grid =
array([[-0.484,  0.011, -0.294,  0.108, -0.533, -0.731,  0.049],
       [-0.430,  0.057,  0.024,  0.115, -0.624, -1.462,  0.573],
       [-0.085,  0.714, -0.044,  0.491, -0.925, -1.460, -0.012],
       [-0.111,  0.446,  0.635,  0.942, -0.685, -1.156,  0.776],
       [-0.251,  0.833, -0.233,  1.513, -0.112, -1.348, -0.520],
       [-0.334,  0.244,  0.381, -0.137, -1.507, -0.815,  0.030],
       [-0.228,  0.918, -0.567,  0.646, -0.790, -0.429,  0.358],
       [ 0.430,  1.242, -0.382, -0.363,  1.031, -0.517, -0.211],
       [-1.181, -0.109,  0.088,  0.808, -1.552, -1.251,  1.188],
       [-0.927, -0.084,  1.424,  0.559,  0.348, -0.514,  0.549],
       [-1.041, -0.617, -0.023, -0.865,  0.156,  0.022, -1.195],
       [ 1.844, -1.061,  1.874, -1.636,  0.108, -0.616, -0.511],
       [ 0.867, -0.926, -0.528, -1.838, -0.574,  0.775,  1.095]])
Rows and columns are numbered from 0.
What is the entry at row 2, column 0?
Answer: -0.085
The entry just right of 0.833 -> -0.233
The bottom entry of the column that holds the largest entry -> -0.528
What is the bottom-left entry?
Answer: 0.867
What is the top entry of the column that holds the smallest entry?
Answer: 0.108
The entry at row 2, column 2 -> -0.044
What is the entry in row 1 and column 2?
Answer: 0.024
What is the entry directly above the centre entry?
Answer: -0.137
What is the entry just right of -0.533?
Answer: -0.731
What is the entry in row 1 and column 0?
Answer: -0.430
The entry directly above 0.867 is 1.844
What is the entry directly below 0.358?
Answer: -0.211
What is the entry at row 0, column 0?
Answer: -0.484
What is the entry just right of -1.838?
Answer: -0.574
The entry at row 0, column 1 -> 0.011
What is the entry directly above the largest entry?
Answer: -0.023
The entry in the bottom-right corner: 1.095
The entry just left of 0.942 -> 0.635
The entry just left of the largest entry is -1.061
What is the entry in row 0 and column 2?
Answer: -0.294
What is the entry just left of the centre entry?
Answer: -0.567
The bottom entry of the column that holds the smallest entry: -1.838
The entry directly below the centre entry: -0.363
The entry just right of 1.874 -> -1.636
What is the entry directly below -0.012?
Answer: 0.776
What is the entry just right of -0.514?
Answer: 0.549
What is the entry just left of 0.244?
Answer: -0.334
The entry just left of 0.573: -1.462
The entry just right of -0.109: 0.088
What is the entry directly above -0.567?
Answer: 0.381

Questions about the row below.
1) Which number is the entry just right of -505?
2) Which number is the entry just left of -447?
3) Which number is the entry just left of -505?
[-277, 35, -510, -505, -738, 599, 523, -447]
1) -738
2) 523
3) -510

B =
 150.1    30.9    81.9   162.5    41.3   212.1    43.3    93.9    41.1   -45.5   270.7   158.6  -217.4    77.5    24.1
  52.4   -54.7    36.1   -16.4  -102.6  -127.2   -60.3   -45.0   -30.3     6.6    -5.8   -63.4    16.5  -190.7    67.8
-192.4    -8.3  -110.9  -111.3   -96.0    -6.2  -287.2    29.0   -62.7   -51.5   -76.9     3.5   -51.1   309.0   122.4
 -44.9  -165.1   -71.7   -95.4  -163.9   -49.4  -182.9  -113.3   -57.0    15.5  -108.0    72.8   108.2    53.7   114.3
   5.1   -64.9   -37.5   -37.0  -122.7    51.4  -239.1    44.3   -17.4   -86.9    63.6    53.4  -128.5   175.0   214.3
  92.5   -21.8    32.0   -35.6   -64.0   -46.4   -64.8    31.3    83.5    22.9    12.6  -138.3   -27.1  -183.1    77.7
 109.2   112.1    79.1   145.1   123.0   168.2   125.4   100.9   109.6   133.3   198.0   134.6  -228.9   -67.5   -67.3
-175.1  -170.1  -103.9  -178.2  -248.0  -180.5  -304.2  -128.0  -149.1   -80.7  -191.6  -105.8    64.8   133.5   134.6
 -95.9   -24.7   -44.4   -99.2    -9.8   -49.8    -8.8   -35.1    41.6   -10.9   -90.9   -95.4    94.2  -101.2   -77.9
   3.1    26.0   -30.8   -28.4    28.5    16.9   -40.6    14.2    57.0    74.4  -101.1   -65.7   147.2   113.9    87.1
 175.2    19.5    97.2   117.7    99.1   110.2   204.2    34.4   111.8   -23.5   210.3    92.7   -86.3  -271.1   -37.0
  -1.8   113.5    44.7    76.7    64.0    15.9    13.2    86.6   -33.1   -95.7   106.5   -67.9  -182.3   140.2   104.0
-109.4   -43.3   -65.0  -131.2   -34.5  -100.2   -50.7   -47.8     9.3   -32.2  -133.0   -74.6   141.0   -79.4    -2.5
 105.8    95.4    70.2   142.3   141.0   144.3   159.4    72.4    80.5    73.1   189.0   163.7  -213.4   -52.5    15.7
  51.4    71.9    25.2    59.9    22.9   145.4   -66.3   126.4    74.0    38.5   135.6    51.6  -158.5   105.1     4.7
 -68.3    84.1    -6.4    56.7    36.1    28.4   -65.6    50.0   -68.9   -59.1    77.2   138.6    52.2   139.3    14.5
Read off the fourth entry, reading row by row.
A: 162.5
The 3rd entry on the diagonal from the top-right corner is -51.1
The entry directly below the largest entry is 53.7
Read off the bottom-right entry.
A: 14.5
Read off the smallest entry in the last row.
A: -68.9
The maximum: 309.0
Read off the 3rd entry from the end, reading row by row.
A: 52.2
Read off the second entry on the main diagonal.
A: -54.7
The third entry, reading row by row is 81.9
The entry directly above the largest entry: -190.7
Read off the 4th-last entry, reading row by row.
A: 138.6
Read off the entry just right of the largest entry.
A: 122.4
The entry directly below 212.1 is -127.2
Read off the entry directly below 95.4.
A: 71.9
The entry directly below -8.8 is -40.6
The bottom-left entry is -68.3
The entry directly below -49.8 is 16.9
The entry directly below 41.3: -102.6
Read off the entry directly above -59.1.
A: 38.5
The entry just left of 113.5: -1.8
Read off the smallest entry in the first row.
A: -217.4
The entry just right of -49.8: -8.8
The entry directly above -127.2 is 212.1
The entry directly above 15.7 is -2.5
Read off the top-left entry.
A: 150.1
Read off the entry just right of 5.1.
A: -64.9
Read off the top entry of the column that holds the smallest entry.
A: 43.3
The bottom entry of the column that holds the largest entry: 139.3
Read off the entry directly above -165.1.
A: -8.3
The entry just right of 142.3 -> 141.0
